Here is a tiny trained network, its code and every weight. The questions are about switching its units off for an input and a target symbol, where a switched-off unit gives its printed mean instead of its output.

import numpy as np


def w(rows, s, z=0):
    codes = np.array(rows[::2]) - 128.0
    scale = np.full(codes.shape[1], s)
    scale[-1] = z or s
    return codes * scale


def norm(h):
    return h / np.sqrt((h * h).mean(-1, keepdims=True) + 1e-5)


def f(y):
    return y / 2 * (1 + np.tanh(0.7978845608 * (y + 0.044715 * y**3)))


def softmax(a):
    e = np.exp(a - a.max(-1, keepdims=True))
    return e / e.sum(-1, keepdims=True)


def log_softmax(a):
    a = a - a.max(-1, keepdims=True)
    return a - np.log(np.exp(a).sum(-1, keepdims=True))


def net(x, mask):
    ids = ['αγεμξτψ'.index(c) for c in x.split()]
    T = len(ids)
    res = E[ids] + P[:T]
    u = 0
    for l in range(2):
        r = norm(res)
        for j in range(3):
            rows = slice(2 * j, 2 * j + 2)
            q, k, v = (r @ M[l][rows].T for M in (Q, K, V))
            z = softmax(np.where(np.tri(T) > 0, q @ k.T / 2**0.5, -1e9)) @ v
            o = O[l][rows]
            res = res + np.where(mask[u + j], z, o[:, -1]) @ o[:, :-1]
        u += 3
        y = f(norm(res) @ A[l][:, :-1].T + A[l][:, -1])
        res = res + np.where(mask[u : u + 16], y, B[l][:, -1]) @ B[l][:, :-1]
        u += 16
    return log_softmax(norm(res)[-1] @ U[:, :-1].T + U[:, -1])


Q, K, V, O, A, B = {}, {}, {}, {}, {}, {}
E = w([
[86,155,207,118],'α',
[195,170,47,115],'γ',
[156,25,129,82],'ε',
[111,97,34,113],'μ',
[173,92,154,118],'ξ',
[187,40,169,43],'τ',
[164,131,1,133],'ψ',
],0.023)
P = w([
[147,68,249,199],'0',
[140,92,99,81],'1',
[151,82,173,112],'2',
[150,90,126,97],'3',
[151,92,134,103],'4',
[150,115,56,74],'5',
[150,103,76,81],'6',
[149,130,20,65],'7',
[154,111,61,80],'8',
[161,104,93,96],'9',
[151,126,28,66],'10',
[152,120,36,68],'11',
[157,119,56,82],'12',
[169,122,63,85],'13',
],0.012)
Q[0] = w([
[184,77,55,254],'0.h0',
[61,144,196,137],'0.h0',
[10,186,226,139],'0.h1',
[171,149,111,51],'0.h1',
[167,110,89,197],'0.h2',
[77,176,77,92],'0.h2',
],0.072)
K[0] = w([
[87,219,194,253],'0.h0',
[151,129,46,122],'0.h0',
[241,126,114,210],'0.h1',
[70,173,131,143],'0.h1',
[165,106,91,168],'0.h2',
[27,161,87,200],'0.h2',
],0.072)
V[0] = w([
[24,221,131,37],'0.h0',
[122,179,176,216],'0.h0',
[126,129,104,3],'0.h1',
[60,229,165,14],'0.h1',
[152,188,149,219],'0.h2',
[139,109,99,215],'0.h2',
],0.031)
O[0] = w([
[159,136,215,250,81],'0.h0',
[64,127,74,164,98],'0.h0',
[82,100,40,82,214],'0.h1',
[111,168,35,16,223],'0.h1',
[40,169,82,129,6],'0.h2',
[93,107,88,197,105],'0.h2',
],0.025,0.02)
A[0] = w([
[192,151,39,204,54],'0.n0',
[118,159,62,212,123],'0.n1',
[97,182,190,128,120],'0.n2',
[166,187,181,97,107],'0.n3',
[140,162,113,102,130],'0.n4',
[78,112,136,120,129],'0.n5',
[95,127,191,97,118],'0.n6',
[179,167,130,157,155],'0.n7',
[182,118,96,197,150],'0.n8',
[103,253,156,160,93],'0.n9',
[79,197,209,83,141],'0.n10',
[185,149,107,102,121],'0.n11',
[183,161,133,133,112],'0.n12',
[207,253,125,157,4],'0.n13',
[156,131,62,77,127],'0.n14',
[215,88,96,137,122],'0.n15',
],0.038,0.022)
B[0] = w([
[143,149,24,100,159],'0.n0',
[142,167,71,103,157],'0.n1',
[155,91,100,108,134],'0.n2',
[158,173,148,102,156],'0.n3',
[144,118,156,115,170],'0.n4',
[73,137,118,123,134],'0.n5',
[105,113,102,129,141],'0.n6',
[94,133,133,94,151],'0.n7',
[114,169,149,139,149],'0.n8',
[191,116,157,185,132],'0.n9',
[192,88,125,133,143],'0.n10',
[120,160,122,142,193],'0.n11',
[101,145,103,122,147],'0.n12',
[103,255,192,118,137],'0.n13',
[158,164,166,95,253],'0.n14',
[90,130,99,87,192],'0.n15',
],0.11,0.032)
Q[1] = w([
[156,79,101,174],'1.h0',
[132,168,149,38],'1.h0',
[142,110,101,67],'1.h1',
[170,92,157,144],'1.h1',
[120,121,103,1],'1.h2',
[133,119,128,150],'1.h2',
],0.087)
K[1] = w([
[161,189,111,134],'1.h0',
[59,44,112,190],'1.h0',
[49,110,110,122],'1.h1',
[171,110,35,106],'1.h1',
[128,154,111,255],'1.h2',
[132,112,129,86],'1.h2',
],0.075)
V[1] = w([
[140,254,181,104],'1.h0',
[45,110,170,172],'1.h0',
[178,179,118,171],'1.h1',
[114,105,54,147],'1.h1',
[175,63,202,142],'1.h2',
[145,114,130,5],'1.h2',
],0.056)
O[1] = w([
[101,2,224,141,125],'1.h0',
[168,157,108,233,113],'1.h0',
[109,170,183,100,85],'1.h1',
[65,153,55,134,157],'1.h1',
[233,118,182,147,1],'1.h2',
[194,71,16,104,167],'1.h2',
],0.034,0.041)
A[1] = w([
[86,92,175,110,103],'1.n0',
[178,65,139,87,9],'1.n1',
[76,184,135,155,106],'1.n2',
[36,186,122,223,145],'1.n3',
[166,176,179,141,214],'1.n4',
[63,120,86,132,48],'1.n5',
[128,125,115,109,100],'1.n6',
[170,109,53,108,137],'1.n7',
[157,141,170,179,1],'1.n8',
[128,98,75,167,59],'1.n9',
[228,116,117,153,55],'1.n10',
[125,199,108,196,54],'1.n11',
[100,231,136,182,163],'1.n12',
[253,77,132,201,139],'1.n13',
[33,96,120,146,118],'1.n14',
[133,195,149,210,58],'1.n15',
],0.047,0.0048)
B[1] = w([
[162,152,100,153,151],'1.n0',
[82,131,125,87,165],'1.n1',
[98,152,106,85,185],'1.n2',
[160,164,136,40,171],'1.n3',
[137,114,108,88,170],'1.n4',
[155,162,117,178,197],'1.n5',
[126,136,116,142,172],'1.n6',
[126,131,169,180,251],'1.n7',
[134,92,133,171,136],'1.n8',
[161,140,147,96,138],'1.n9',
[103,125,121,200,162],'1.n10',
[141,175,145,180,157],'1.n11',
[121,38,170,127,201],'1.n12',
[178,82,174,246,159],'1.n13',
[122,78,160,196,174],'1.n14',
[85,139,72,143,140],'1.n15',
],0.13,0.023)
U = w([
[72,166,248,146,99],'α',
[153,92,141,183,255],'γ',
[18,126,77,168,144],'ε',
[154,254,201,175,56],'μ',
[107,38,87,99,176],'ξ',
[204,99,2,139,95],'τ',
[243,148,160,100,81],'ψ',
],0.014,0.0084)

Each question gives the input, a string of symbols that net reads in full, and the target symbol t.
The units are the heads (2 rows each of Q, K, V and O) and the neurons (one row each of A and B). Each row of codes is followed by its name. A weight is (code - 128) times the scale printed after its matrix; where a second scale follows, it is the last column's (O, A, B and U).
mask holds one flag per unit, layer by layer, with each layer's heads first. A switched-off unit (its flag False) gives its mean, the last column of its rows in O or B, instead of its output. The means were averaged over made-up inputs and are rounded, as every weight is.
A unit's drop is (log p(t) with every unit on - log p(t) with that unit switched off) / (log p(t) with every unit on - log p(t) with every unit switched off).
The circuit of an input: a set's keep is (log p(t) with only the set's units on - log p(t) with every unit switched off) / (log p(t) with every unit on - log p(t) with every unit switched off). Starting from the 12 units with the biggest drops (on a tie, the unit counted first), units are removed one at a time, each time the one whose removal leaves the highest keep (on an exact tie, the one counted first), for as long as the keep stays at least 0.8.
circuit, biggest first: the units of the circuit, biggest drop first
most important unit: the unit with the biggest drop
k most important neurons: the k neurons with the biggest drops, biggest first
top k neurons in layer l: the k neurons of layer l with the biggest drops, biggest first
heads that matter: for each layer, one digit per head in row order, 1 if its drop is at least 0.15 and else 0, layers parted by /
input μ γ ψ, target γ: most important unit : 0.h1
input ψ ψ ε τ τ α μ ε ε γ α ψ γ τ, target α: circuit, biggest first : (0.h2, 0.n14, 1.h2, 0.h1)
input τ ξ α ε, target ξ: heads that matter : 110 / 101
input ξ ε α, target γ: 3 most important neurons : (0.n10, 0.n0, 0.n1)
input γ γ γ μ γ γ μ α γ ψ ξ γ γ α, target ε: heads that matter : 111 / 001
input ψ ψ γ α γ γ α γ ε, target α: circuit, biggest first : (1.h2, 0.h1, 0.n14, 1.h0)
input α ξ μ α, target ψ: heads that matter : 111 / 101
input α γ γ μ α τ ε α, target ψ: circuit, biggest first : (0.h1, 0.n9, 1.h2, 0.h0)
input γ ε μ μ ξ, target ε: heads that matter : 111 / 001
input α μ μ ψ μ μ μ γ γ μ ξ, target α: heads that matter : 110 / 001
input α γ μ μ ψ γ α ψ, target ψ: 2 most important neurons : (0.n9, 0.n15)
input ε μ τ α ψ γ μ ξ μ α, target τ: circuit, biggest first : (0.h0, 0.n14, 0.h1, 1.h2)
input α ψ α μ γ ξ τ γ ξ ε τ ε, target ψ: top 3 neurons in layer 0 : (0.n9, 0.n10, 0.n14)
input μ τ α ξ ε ξ μ ε α γ, target γ: 2 most important neurons : (0.n14, 0.n8)
input μ γ μ γ γ γ ψ μ γ α ε, target ξ: top 4 neurons in layer 1 : (1.n4, 1.n12, 1.n7, 1.n15)
input γ τ ε τ τ ε τ, target ε: heads that matter : 111 / 011
input γ τ α ψ ε α ξ τ τ ξ, target ε: most important unit : 0.h0
input α μ τ ξ ξ, target α: circuit, biggest first : (0.h1, 0.h0, 1.n12)
input ε γ ψ ε ξ τ ε ξ, target τ: heads that matter : 110 / 001
input μ ε ψ, target γ: heads that matter : 110 / 100
input μ ε ξ ε γ, target γ: most important unit : 0.n1
input ε γ α μ ξ γ α α α ψ μ τ ξ, target τ: 2 most important neurons : (0.n14, 0.n0)
input α ε ξ μ μ α γ ε τ γ ψ ε ξ, target ψ: top 2 neurons in layer 0 : (0.n9, 0.n14)
input ψ ξ α α ξ α μ γ μ ψ, target α: top 4 neurons in layer 0 : (0.n15, 0.n14, 0.n0, 0.n3)
input ψ τ γ μ τ ψ α γ ε γ ψ γ μ α, target α: 4 most important neurons : (0.n1, 0.n15, 0.n0, 0.n14)
